Below are the code and all the weights of a small trained network. Each question names an input and a class and asks about switching units off, where a switched-off unit gives its printed mean instead of its output.

import numpy as np


def w(rows, s, z=0):
    codes = np.array(rows[::2]) - 128.0
    scale = np.full(codes.shape[1], s)
    scale[-1] = z or s
    return codes * scale


def norm(h):
    return h / np.sqrt((h * h).mean(-1, keepdims=True) + 1e-5)


def f(y):
    return np.maximum(y, 0)


def log_softmax(a):
    a = a - a.max(-1, keepdims=True)
    return a - np.log(np.exp(a).sum(-1, keepdims=True))


def net(x, mask):
    res = np.array(x, float).reshape(1, 3) / 4 @ E
    u = 0
    for l in range(3):
        y = f(norm(res) @ A[l][:, :-1].T + A[l][:, -1])
        res = res + np.where(mask[u : u + 4], y, B[l][:, -1]) @ B[l][:, :-1]
        u += 4
    return log_softmax(norm(res)[-1] @ U[:, :-1].T + U[:, -1])


A, B = {}, {}
E = w([
[54,83,160,211,67,93,54,145,92,88,159],'x0',
[97,111,124,16,124,210,233,148,76,87,2],'x1',
[198,207,51,168,189,162,167,172,203,55,201],'x2',
],0.012)
A[0] = w([
[193,171,120,85,194,133,178,126,163,168,114,1],'L0N1',
[140,102,178,80,172,110,120,54,154,215,116,89],'L0N2',
[158,110,97,186,125,98,81,146,185,115,255,103],'L0N3',
[163,165,120,149,160,68,113,109,167,149,170,68],'L0N4',
],0.015,0.0082)
B[0] = w([
[123,111,76,124,227,75,115,30,174,157,178,190],'L0N1',
[207,120,225,138,26,92,122,175,32,102,70,184],'L0N2',
[114,126,222,157,246,128,187,93,148,131,158,253],'L0N3',
[129,151,141,236,132,121,166,93,149,136,139,193],'L0N4',
],0.013,0.017)
A[1] = w([
[211,238,77,185,106,85,85,86,208,182,222,53],'L1N1',
[122,99,183,73,144,96,98,2,116,233,94,102],'L1N2',
[71,149,238,141,88,135,122,146,100,234,116,1],'L1N3',
[139,122,80,150,11,124,72,246,58,99,91,118],'L1N4',
],0.011,0.0069)
B[1] = w([
[115,177,184,154,224,214,182,76,220,125,177,201],'L1N1',
[130,138,26,118,102,23,114,102,97,177,38,255],'L1N2',
[114,82,248,83,123,133,62,178,111,78,145,209],'L1N3',
[130,164,154,69,21,176,199,215,113,160,51,221],'L1N4',
],0.013,0.0098)
A[2] = w([
[134,142,28,100,158,146,142,103,167,133,151,110],'L2N1',
[158,123,68,233,195,204,154,177,212,88,242,170],'L2N2',
[34,195,196,130,133,249,181,196,142,37,168,29],'L2N3',
[71,54,76,82,53,71,53,166,107,168,249,3],'L2N4',
],0.013,0.007)
B[2] = w([
[71,117,175,83,130,249,64,137,168,117,153,171],'L2N1',
[81,254,241,81,66,253,157,78,195,71,82,252],'L2N2',
[130,136,191,133,11,128,149,157,152,175,138,172],'L2N3',
[57,24,124,206,220,44,144,108,69,139,63,133],'L2N4',
],0.015,0.017)
U = w([
[55,107,48,48,193,172,199,135,158,116,137,52],'0',
[134,70,205,44,17,190,85,194,64,151,29,204],'1',
[178,78,36,63,137,49,191,107,53,200,32,79],'2',
[63,112,11,158,63,81,43,255,221,134,227,3],'3',
[153,52,218,199,173,65,102,111,139,120,180,141],'4',
[171,198,187,194,232,195,129,67,229,59,227,193],'5',
[48,169,112,146,52,129,133,211,188,112,181,42],'6',
],0.018,0.015)

Each question gives the input, the list of numbers given to net, and the class t.
The units are the neurons (one row each of A and B). Each row of codes is followed by its name. A weight is (code - 128) times the scale printed after its matrix; where a second scale follows, it is the last column's (A, B and U).
mask holds one flag per neuron, layer by layer. A switched-off neuron (its flag False) gives its mean, the last column of its row in B, instead of its output. The means were averaged over made-up inputs and are rounded, as every weight is.
A unit's drop is (log p(t) with every unit on - log p(t) with that unit switched off) / (log p(t) with every unit on - log p(t) with every unit switched off).
The circuit of an input: a set's keep is (log p(t) with only the set's units on - log p(t) with every unit switched off) / (log p(t) with every unit on - log p(t) with every unit switched off). Starting from all 12 units, units are removed one at a time, each time the one whose removal leaves the highest keep (on an exact tie, the one counted first), for as long as the keep stays at least 0.8.
units of the circuit, in order: the units of the circuit, biggest drop first
top k neurons: the k neurons with the biggest drops, biggest first
top k neurons in layer l: the k neurons of layer l with the biggest drops, biggest first
drop of u: that unit's drop, to one decimal
input [3,-3,-2], class 4: top 2 neurons : L2N2; L1N1
input [-8,-5,-5], class 1: units of the circuit, in order : L0N2
input [2,2,4], class 1: top 4 neurons : L1N2; L0N1; L2N3; L0N4
input [0,-6,-4], class 4: top 2 neurons : L2N2; L0N2
input [5,-2,-4], class 4: top 2 neurons in layer 1 : L1N4; L1N3
input [-4,-7,-7], class 1: top 2 neurons : L0N2; L0N1
input [3,-6,-7], class 4: top 3 neurons : L2N2; L1N4; L2N4
input [-7,8,0], class 2: top 3 neurons : L2N2; L1N2; L1N1
input [-4,-3,-3], class 1: top 2 neurons : L0N2; L0N3
input [3,-4,-5], class 4: top 2 neurons in layer 2 : L2N2; L2N4
input [8,-2,-6], class 4: top 2 neurons in layer 2 : L2N4; L2N2
input [4,1,-1], class 1: top 2 neurons : L0N1; L0N3
input [2,-1,-1], class 4: top 2 neurons : L2N2; L0N4
input [-8,1,-2], class 2: top 2 neurons in layer 0 : L0N1; L0N2
input [1,-7,-7], class 4: top 2 neurons : L2N2; L1N4
input [3,3,3], class 1: top 2 neurons in layer 0 : L0N1; L0N3
input [-2,-4,-4], class 1: top 2 neurons : L0N2; L0N1
input [-4,-4,-6], class 1: top neuron : L0N2
input [7,-6,-7], class 4: drop of L2N2 : 0.1
input [-6,-3,-6], class 1: drop of L0N2 : 4.2
